Below is a small trained network, with its code and all its weights. Each question gives an input and a target symbol and asks what happens when units are switched off, that is, made to give their printed mean instead of their output.

import numpy as np


def w(rows, s, z=0):
    codes = np.array(rows[::2]) - 128.0
    scale = np.full(codes.shape[1], s)
    scale[-1] = z or s
    return codes * scale


def norm(h):
    return h / np.sqrt((h * h).mean(-1, keepdims=True) + 1e-5)


def f(y):
    return np.maximum(y, 0)


def softmax(a):
    e = np.exp(a - a.max(-1, keepdims=True))
    return e / e.sum(-1, keepdims=True)


def log_softmax(a):
    a = a - a.max(-1, keepdims=True)
    return a - np.log(np.exp(a).sum(-1, keepdims=True))


def net(x, mask):
    ids = ['αβδεζηλμξσφω'.index(c) for c in x.split()]
    T = len(ids)
    res = E[ids] + P[:T]
    q, k, v = (norm(res) @ M[0].T for M in (Q, K, V))
    z = softmax(np.where(np.tri(T) > 0, q @ k.T / 3**0.5, -1e9)) @ v
    res = res + np.where(mask[0], z, O[0][:, -1]) @ O[0][:, :-1]
    y = f(norm(res) @ A[0][:, :-1].T + A[0][:, -1])
    res = res + np.where(mask[1:9], y, B[0][:, -1]) @ B[0][:, :-1]
    return log_softmax(norm(res)[-1] @ U[:, :-1].T + U[:, -1])


Q, K, V, O, A, B = {}, {}, {}, {}, {}, {}
E = w([
[113,140,141],'α',
[166,154,130],'β',
[226,119,96],'δ',
[114,142,141],'ε',
[79,176,69],'ζ',
[203,56,140],'η',
[147,164,174],'λ',
[190,153,131],'μ',
[6,134,151],'ξ',
[198,145,127],'σ',
[101,22,94],'φ',
[137,106,170],'ω',
],0.02)
P = w([
[161,254,127],'0',
[161,195,123],'1',
[167,184,123],'2',
[162,178,113],'3',
[147,164,114],'4',
[150,168,110],'5',
[148,161,110],'6',
[142,157,108],'7',
[139,148,109],'8',
[140,164,108],'9',
[143,173,106],'10',
],0.0066)
Q[0] = w([
[172,134,82],'head 0',
[177,164,254],'head 0',
[185,182,101],'head 0',
],0.01)
K[0] = w([
[147,89,105],'head 0',
[190,11,255],'head 0',
[164,46,196],'head 0',
],0.0076)
V[0] = w([
[96,27,181],'head 0',
[36,134,138],'head 0',
[11,147,253],'head 0',
],0.0066)
O[0] = w([
[195,253,212,7],'head 0',
[110,145,16,1],'head 0',
[54,108,241,114],'head 0',
],0.0039,0.00099)
A[0] = w([
[148,93,173,106],'neuron 0',
[63,146,122,102],'neuron 1',
[211,105,153,222],'neuron 2',
[98,65,91,255],'neuron 3',
[103,55,255,84],'neuron 4',
[121,213,67,74],'neuron 5',
[156,111,184,58],'neuron 6',
[177,160,181,110],'neuron 7',
],0.0084,0.0019)
B[0] = w([
[163,199,132,170],'neuron 0',
[152,163,113,169],'neuron 1',
[2,123,139,253],'neuron 2',
[112,114,180,249],'neuron 3',
[197,170,70,226],'neuron 4',
[204,124,96,209],'neuron 5',
[63,250,223,178],'neuron 6',
[129,76,104,248],'neuron 7',
],0.0072,0.0036)
U = w([
[101,159,119,27],'α',
[120,148,114,36],'β',
[199,79,208,24],'δ',
[96,171,106,64],'ε',
[20,180,118,116],'ζ',
[94,70,100,253],'η',
[66,193,4,80],'λ',
[153,153,104,66],'μ',
[113,155,114,54],'ξ',
[195,135,78,91],'σ',
[186,173,103,99],'φ',
[116,190,227,193],'ω',
],0.015,0.0055)

Each question gives the input, a string of symbols that net reads in full, and the target symbol t.
The units are the heads (3 rows each of Q, K, V and O) and the neurons (one row each of A and B). Each row of codes is followed by its name. A weight is (code - 128) times the scale printed after its matrix; where a second scale follows, it is the last column's (O, A, B and U).
mask holds one flag per unit, heads first, then neurons. A switched-off unit (its flag False) gives its mean, the last column of its rows in O or B, instead of its output. The means were averaged over made-up inputs and are rounded, as every weight is.
A unit's drop is (log p(t) with every unit on - log p(t) with that unit switched off) / (log p(t) with every unit on - log p(t) with every unit switched off).
The circuit of an input: a set's keep is (log p(t) with only the set's units on - log p(t) with every unit switched off) / (log p(t) with every unit on - log p(t) with every unit switched off). Starting from all 9 units, units are removed one at a time, each time the one whose removal leaves the highest keep (on an exact tie, the one counted first), for as long as the keep stays at least 0.8.
circuit, biggest first: the units of the circuit, biggest drop first
unit that matters most: the unit with the biggest drop
top k neurons: the k neurons with the biggest drops, biggest first
drop of u: that unit's drop, to one decimal
input δ φ ε, target φ: unit that matters most	neuron 5
input ε ζ δ σ ζ ε, target σ: circuit, biggest first	neuron 5; head 0
input α ε ζ μ ω β, target ω: circuit, biggest first	head 0; neuron 4
input ω φ δ α, target φ: circuit, biggest first	neuron 2; neuron 5
input σ α ζ ω ω σ, target ω: circuit, biggest first	head 0; neuron 2
input ω ε σ, target ω: top 4 neurons	neuron 2; neuron 4; neuron 5; neuron 6
input λ ζ β η μ σ σ η ε, target σ: circuit, biggest first	head 0; neuron 5
input ζ ω φ α ω μ ω ω ω μ, target ω: circuit, biggest first	head 0; neuron 2
input λ σ φ η ε, target φ: drop of neuron 2	0.1
input φ φ φ φ φ δ α, target φ: drop of neuron 3	0.0
input ω φ σ ω μ, target ω: drop of neuron 3	-0.2
